[[119 146 115 128 110 127 137 144 154 146 137]
 [131 113 133 128 123 122 130 131 118 136 112]
 [106 130 127 115 133 136 140 116 149 133 134]]
:
[[131 113 133 128 123 122 130 131 118 136 112]]

[[130 127 131 112 124]
 [126 128 130 115 126]
 [132 119 130 131 135]
 [125 131 130 114 122]
 [129 128 134 106 119]
 [129 130 129 122 123]
 [128 127 133 112 123]
 [126 134 129 116 121]
 [128 130 132 111 120]]
:
[[126 128 130 115 126]
 [125 131 130 114 122]
 [129 130 129 122 123]
 [126 134 129 116 121]]

[[101 143 156 154 142 155 156 102]
 [116 110  98 133 108 122 113 143]
 [146 126 143 128 146 124 139 146]]
:
[[116 110  98 133 108 122 113 143]]

[[114 142 112 118 124 138 112 114 123 117 153 130]
 [132 116 122 120 130 123 124 134 116 113 130 125]
 [127 107 119 117 120 111 129 111 118 129 123 112]
 [134 142 133 120 117 113 114 127 124 143 126 115]
 [124 136 124 134 132 118 136 124 130 124 131 113]
 [111 118 114 125 108 135 129 119 148 125 140 143]
 [114 127 114 121 140 124 135 121 134 117 131 120]
 [112 131 140 141 115 139 133 102 121 108 137 138]]
:
[[132 116 122 120 130 123 124 134 116 113 130 125]
 [134 142 133 120 117 113 114 127 124 143 126 115]
 [111 118 114 125 108 135 129 119 148 125 140 143]
 [112 131 140 141 115 139 133 102 121 108 137 138]]

[[111 125 115]
 [119 118 125]
 [129 131 131]
 [104 127 128]
 [118 131 123]
 [119 139 138]
 [120 120 128]
 [127 124 119]
 [129 128 133]
 [113 127 133]]
:
[[119 118 125]
 [104 127 128]
 [119 139 138]
 [127 124 119]
 [113 127 133]]

[[137 139 136]
 [125 145 120]
 [137 137 131]
 [114 139 103]
 [114 140 111]
 [143 137 133]
 [108 136  99]
 [131 136 125]
 [135 146 133]
 [109 138 101]]
:
[[125 145 120]
 [114 139 103]
 [143 137 133]
 [131 136 125]
 [109 138 101]]
---
[[137 131 138 130]
 [143 150 142 151]
 [130 114 133 110]
 [129 127 136 121]
 [127 119 134 111]
 [140 143 141 143]
 [128 120 135 113]
 [132 127 139 122]
 [127 124 133 117]]
:
[[127 124 133 117]
 [132 127 139 122]
 [128 120 135 113]
 [140 143 141 143]
 [127 119 134 111]
 [129 127 136 121]
 [130 114 133 110]
 [143 150 142 151]
 [137 131 138 130]]

[[133 140 127 105 133 129 133 131 130 152 128]
 [131 126 133 138 128 131 127 132 126 120 128]]
:
[[131 126 133 138 128 131 127 132 126 120 128]
 [133 140 127 105 133 129 133 131 130 152 128]]

[[136 122 113 137 140 138 139 136]
 [130 112 155 126 122 130 115 146]
 [130 117 131 133 132 137 129 140]
 [138 131 119 136 136 137 135 125]
 [143 133 118 137 137 136 136 123]
 [137 109 116 136 143 138 142 147]
 [129 146 151 128 114 132 109 114]
 [126 123 146 129 122 134 117 135]
 [138 125 120 135 136 136 135 133]]
:
[[138 125 120 135 136 136 135 133]
 [126 123 146 129 122 134 117 135]
 [129 146 151 128 114 132 109 114]
 [137 109 116 136 143 138 142 147]
 [143 133 118 137 137 136 136 123]
 [138 131 119 136 136 137 135 125]
 [130 117 131 133 132 137 129 140]
 [130 112 155 126 122 130 115 146]
 [136 122 113 137 140 138 139 136]]

[[102 127 150 131 129 130]
 [121 151 126 125 129 128]
 [113 100 144 127 127 128]]
:
[[113 100 144 127 127 128]
 [121 151 126 125 129 128]
 [102 127 150 131 129 130]]

[[118 129 104 119 154 120 127 115 138 105 128]
 [133 139 125 145 132 121 117 127 115 120 126]
 [145 142 141 109 138 130 112 140 113 116 126]]
:
[[145 142 141 109 138 130 112 140 113 116 126]
 [133 139 125 145 132 121 117 127 115 120 126]
 [118 129 104 119 154 120 127 115 138 105 128]]

[[112 128]
 [125 144]
 [127 157]
 [142 134]
 [115 134]
 [115 134]
 [141 135]
 [101 116]
 [115 124]]
:
[[115 124]
 [101 116]
 [141 135]
 [115 134]
 [115 134]
 [142 134]
 [127 157]
 [125 144]
 [112 128]]

[[136 126 144 134 135 143 120 141 106]
 [132 133 140 127 131 136 123 129 113]
 [120 136 141 125 123 132 141 141 125]
 [125 120 112 131 127 125 123 119 148]
 [133 126 127 132 133 130 124 123 125]
 [130 123 125 132 124 122 131 135 116]
 [125 125 135 137 128 142 126 142 125]
 [124 134 138 121 122 124 137 135 115]]
:
[[124 134 138 121 122 124 137 135 115]
 [125 125 135 137 128 142 126 142 125]
 [130 123 125 132 124 122 131 135 116]
 [133 126 127 132 133 130 124 123 125]
 [125 120 112 131 127 125 123 119 148]
 [120 136 141 125 123 132 141 141 125]
 [132 133 140 127 131 136 123 129 113]
 [136 126 144 134 135 143 120 141 106]]

[[134 124 127 123 124 123 130]
 [132 128 124 126 124 129 130]
 [116 134 130 134 134 134 123]
 [118 131 133 123 130 123 109]
 [129 128 130 123 129 126 123]
 [121 130 108 118 126 131 126]
 [145 129 108 139 127 129 136]
 [129 128 130 118 130 125 116]
 [126 128 133 110 132 121 102]
 [129 128 127 128 129 127 126]
 [126 128 130 131 132 127 126]
 [129 128 127 128 127 129 130]]
:
[[129 128 127 128 127 129 130]
 [126 128 130 131 132 127 126]
 [129 128 127 128 129 127 126]
 [126 128 133 110 132 121 102]
 [129 128 130 118 130 125 116]
 [145 129 108 139 127 129 136]
 [121 130 108 118 126 131 126]
 [129 128 130 123 129 126 123]
 [118 131 133 123 130 123 109]
 [116 134 130 134 134 134 123]
 [132 128 124 126 124 129 130]
 [134 124 127 123 124 123 130]]
---
[[122 125 121 119 135 126 128]
 [131 145 123 125 132 123 127]
 [117 145 126 127 133 138 134]
 [133 104 122 121 131 118 120]
 [118 124 120 123 140 129 136]
 [116 132 121 122 138 135 135]
 [119 117 137 138 123 117 130]
 [119 141 134 127 119 133 125]
 [140 135 125 140 134 111 133]]
:
[[125 121 119 135 126 128 122]
 [145 123 125 132 123 127 131]
 [145 126 127 133 138 134 117]
 [104 122 121 131 118 120 133]
 [124 120 123 140 129 136 118]
 [132 121 122 138 135 135 116]
 [117 137 138 123 117 130 119]
 [141 134 127 119 133 125 119]
 [135 125 140 134 111 133 140]]

[[147 131 146 124 129 146 130 134 133 130 129 123 152 137]
 [122 149 115 118 136 128 121 127 122 144 129 149 140 141]
 [133 157 125 129 129 136 117 134 123 152 128 143 150 136]]
:
[[131 146 124 129 146 130 134 133 130 129 123 152 137 147]
 [149 115 118 136 128 121 127 122 144 129 149 140 141 122]
 [157 125 129 129 136 117 134 123 152 128 143 150 136 133]]

[[ 99 155 127 124 101 155 124]
 [130 128 128 128 126 128 131]]
:
[[155 127 124 101 155 124  99]
 [128 128 128 126 128 131 130]]

[[141 137 114]
 [146 126 143]
 [111 138 137]
 [132 122 132]
 [150 129 110]
 [120 133 111]
 [105 119 115]]
:
[[137 114 141]
 [126 143 146]
 [138 137 111]
 [122 132 132]
 [129 110 150]
 [133 111 120]
 [119 115 105]]

[[124 119 134 108 135 128 135 132 130 135 113 119]
 [123 116 143 121 145 118 127 134 121 129 119 126]
 [126 127 141 145 141 121 113 128 129 128 135 134]
 [127 119 131 123 131 116 136 135 107 116 124 130]
 [134 125 129 121 128 119 137 133 106 116 133 135]
 [139 133 142 116 141 129 123 126 133 136 142 136]
 [124 125 135 115 136 134 127 127 144 143 118 119]
 [125 117 136 109 138 124 135 133 125 132 115 121]]
:
[[119 134 108 135 128 135 132 130 135 113 119 124]
 [116 143 121 145 118 127 134 121 129 119 126 123]
 [127 141 145 141 121 113 128 129 128 135 134 126]
 [119 131 123 131 116 136 135 107 116 124 130 127]
 [125 129 121 128 119 137 133 106 116 133 135 134]
 [133 142 116 141 129 123 126 133 136 142 136 139]
 [125 135 115 136 134 127 127 144 143 118 119 124]
 [117 136 109 138 124 135 133 125 132 115 121 125]]

[[133 137 142 134 145 114 131 140 126 119 136]
 [130 118 131 137 118 135 125 146 126 127 149]
 [123 133 144 120 131 124 148 115 116 115 140]
 [146 119 146 133 137 129 141 137 138 126 127]
 [114 129 125 134 109 120 105 134 127 146 128]
 [145 116 145 137 136 125 122 144 118 125 128]]
:
[[137 142 134 145 114 131 140 126 119 136 133]
 [118 131 137 118 135 125 146 126 127 149 130]
 [133 144 120 131 124 148 115 116 115 140 123]
 [119 146 133 137 129 141 137 138 126 127 146]
 [129 125 134 109 120 105 134 127 146 128 114]
 [116 145 137 136 125 122 144 118 125 128 145]]

[[135 124 126]
 [102 128 127]]
:
[[124 126 135]
 [128 127 102]]

[[141 116 112 125 108 131]
 [116 110 125 128 110 127]
 [142 115 112 125 126 133]
 [153 111 120 130 132 134]
 [138 117 111 124 130 125]]
:
[[116 112 125 108 131 141]
 [110 125 128 110 127 116]
 [115 112 125 126 133 142]
 [111 120 130 132 134 153]
 [117 111 124 130 125 138]]
